Below are the code and all the weights of a small trained network. Each question names an input and a class and asks about switching units off, where a switched-off unit gives its printed mean instead of its output.

import numpy as np


def w(rows, s, z=0):
    codes = np.array(rows[::2]) - 128.0
    scale = np.full(codes.shape[1], s)
    scale[-1] = z or s
    return codes * scale


def norm(h):
    return h / np.sqrt((h * h).mean(-1, keepdims=True) + 1e-5)


def f(y):
    return y / 2 * (1 + np.tanh(0.7978845608 * (y + 0.044715 * y**3)))


def log_softmax(a):
    a = a - a.max(-1, keepdims=True)
    return a - np.log(np.exp(a).sum(-1, keepdims=True))


def net(x, mask):
    res = np.array(x, float).reshape(1, 8) / 4 @ E
    u = 0
    for l in range(3):
        y = f(norm(res) @ A[l][:, :-1].T + A[l][:, -1])
        res = res + np.where(mask[u : u + 11], y, B[l][:, -1]) @ B[l][:, :-1]
        u += 11
    return log_softmax(norm(res)[-1] @ U[:, :-1].T + U[:, -1])


A, B = {}, {}
E = w([
[127,129,130,129,127,131,130],'x0',
[137,114,138,114,128,128,113],'x1',
[130,124,131,125,128,128,124],'x2',
[65,2,145,162,114,156,170],'x3',
[129,127,126,130,128,125,127],'x4',
[73,127,52,131,204,250,49],'x5',
[128,129,125,131,127,126,129],'x6',
[252,130,131,220,199,182,154],'x7',
],0.0081)
A[0] = w([
[207,119,79,169,129,190,132,108],'L0N0',
[61,102,173,141,177,109,47,135],'L0N1',
[209,95,207,232,101,150,199,105],'L0N2',
[182,107,114,136,159,192,178,3],'L0N3',
[209,152,216,175,79,51,200,212],'L0N4',
[114,59,181,167,128,74,191,75],'L0N5',
[113,41,162,142,125,144,210,146],'L0N6',
[101,220,96,15,138,134,125,119],'L0N7',
[148,168,124,30,79,224,86,168],'L0N8',
[227,254,118,147,105,93,72,59],'L0N9',
[102,150,203,74,35,8,192,180],'L0N10',
],0.0071,0.0035)
B[0] = w([
[127,140,254,132,117,59,141,158],'L0N0',
[103,135,91,125,119,108,157,148],'L0N1',
[173,69,25,113,161,105,84,192],'L0N2',
[141,146,150,178,81,111,77,136],'L0N3',
[199,89,75,60,195,113,167,239],'L0N4',
[181,99,99,165,82,171,112,166],'L0N5',
[161,70,67,168,78,152,91,175],'L0N6',
[127,122,42,148,140,92,44,177],'L0N7',
[134,136,93,160,96,51,132,162],'L0N8',
[37,100,159,88,194,152,186,190],'L0N9',
[114,162,238,236,198,182,76,255],'L0N10',
],0.0076,0.009)
A[1] = w([
[187,241,198,127,148,140,95,64],'L1N0',
[68,85,65,109,74,151,102,68],'L1N1',
[133,138,54,128,254,104,115,136],'L1N2',
[192,208,132,43,112,104,139,37],'L1N3',
[101,217,91,126,58,148,35,123],'L1N4',
[198,156,130,167,49,133,114,3],'L1N5',
[45,165,59,127,49,140,129,87],'L1N6',
[40,87,181,55,141,169,123,171],'L1N7',
[113,50,225,171,197,107,122,143],'L1N8',
[216,149,240,166,162,166,193,206],'L1N9',
[160,102,64,228,175,172,134,123],'L1N10',
],0.0069,0.0027)
B[1] = w([
[53,175,156,151,218,36,133,173],'L1N0',
[124,62,118,107,212,126,155,167],'L1N1',
[131,157,170,114,56,117,73,239],'L1N2',
[52,50,151,142,168,186,185,128],'L1N3',
[159,149,96,90,80,101,183,169],'L1N4',
[130,83,131,138,116,143,130,113],'L1N5',
[101,65,82,68,135,109,183,165],'L1N6',
[166,98,134,188,156,167,198,158],'L1N7',
[129,220,119,126,44,206,149,244],'L1N8',
[2,91,36,107,129,135,87,254],'L1N9',
[114,153,210,94,55,94,137,212],'L1N10',
],0.0067,0.0062)
A[2] = w([
[109,101,162,133,78,205,66,108],'L2N0',
[116,109,108,46,181,71,107,92],'L2N1',
[136,115,209,208,47,191,138,2],'L2N2',
[145,59,177,171,189,178,121,137],'L2N3',
[100,211,119,99,159,124,80,171],'L2N4',
[132,222,224,146,158,115,76,22],'L2N5',
[254,184,146,34,147,111,134,110],'L2N6',
[97,101,231,181,166,160,129,174],'L2N7',
[174,142,129,21,175,112,194,13],'L2N8',
[73,32,140,120,88,135,142,134],'L2N9',
[88,86,98,86,139,172,178,53],'L2N10',
],0.0095,0.0024)
B[2] = w([
[42,173,175,129,120,143,193,201],'L2N0',
[103,126,141,128,84,164,154,215],'L2N1',
[52,185,79,138,37,249,155,224],'L2N2',
[90,181,128,95,105,78,100,207],'L2N3',
[211,106,107,104,100,109,127,254],'L2N4',
[228,117,220,169,185,67,107,245],'L2N5',
[38,115,143,156,176,176,205,190],'L2N6',
[150,162,81,122,77,131,90,229],'L2N7',
[2,101,131,79,106,166,163,168],'L2N8',
[144,185,172,129,163,125,162,210],'L2N9',
[190,112,200,122,254,70,200,158],'L2N10',
],0.0084,0.0062)
U = w([
[215,206,214,124,158,47,53,177],'0',
[78,68,151,58,226,125,227,199],'1',
[84,183,161,168,12,209,146,190],'2',
[252,6,66,165,95,163,127,2],'3',
[133,131,2,22,67,63,74,6],'4',
],0.014,0.0012)

Each question gives the input, the list of numbers given to net, and the class t.
The units are the neurons (one row each of A and B). Each row of codes is followed by its name. A weight is (code - 128) times the scale printed after its matrix; where a second scale follows, it is the last column's (A, B and U).
mask holds one flag per neuron, layer by layer. A switched-off neuron (its flag False) gives its mean, the last column of its row in B, instead of its output. The means were averaged over made-up inputs and are rounded, as every weight is.
A unit's drop is (log p(t) with every unit on - log p(t) with that unit switched off) / (log p(t) with every unit on - log p(t) with every unit switched off).
unit that matters most: the unit with the biggest drop
k most important neurons: the k neurons with the biggest drops, biggest first
k most important neurons of layer l: the k neurons of layer l with the biggest drops, biggest first
drop when u is switched off: that unit's drop, to one decimal
input [-3,-8,1,-1,-4,-1,0,-7], class 0: unit that matters most : L0N10
input [1,5,5,8,-3,-1,7,1], class 3: 3 most important neurons of layer 1 : L1N2; L1N8; L1N1
input [0,1,-4,4,-3,-6,7,2], class 3: 2 most important neurons : L0N4; L0N2
input [4,7,-4,2,-5,-3,2,1], class 3: 2 most important neurons of layer 0 : L0N2; L0N4
input [8,-8,5,-1,5,5,0,-5], class 4: 2 most important neurons : L0N7; L0N9
input [-2,5,-5,-5,3,2,7,0], class 4: 2 most important neurons : L0N10; L0N7
input [-2,2,0,8,-7,0,2,2], class 3: 2 most important neurons : L0N10; L0N6
input [7,-4,1,0,-3,-2,7,1], class 1: 2 most important neurons : L0N4; L2N6
input [-3,0,8,-5,-3,1,3,0], class 4: 3 most important neurons : L0N10; L0N7; L0N4
input [-3,-4,-2,0,5,-2,-5,0], class 0: 2 most important neurons : L0N10; L0N4
input [-2,-2,6,0,-1,2,-6,-1], class 4: 2 most important neurons : L0N10; L0N9
input [6,5,6,-6,7,5,4,0], class 4: 2 most important neurons : L0N10; L0N7
input [1,-4,-3,-5,5,0,-7,3], class 1: 2 most important neurons : L0N10; L0N9
input [-2,-2,3,1,-2,8,-1,-3], class 1: unit that matters most : L2N10
input [-1,0,-4,0,2,3,8,2], class 0: 2 most important neurons : L1N0; L0N9
input [-7,4,-5,0,2,0,1,-1], class 0: drop when L2N5 is switched off : 0.1
input [-4,-1,-7,-2,-2,-1,-4,-6], class 0: drop when L0N10 is switched off : 1.8
input [4,5,8,8,0,-6,4,-3], class 2: drop when L0N10 is switched off : 0.1
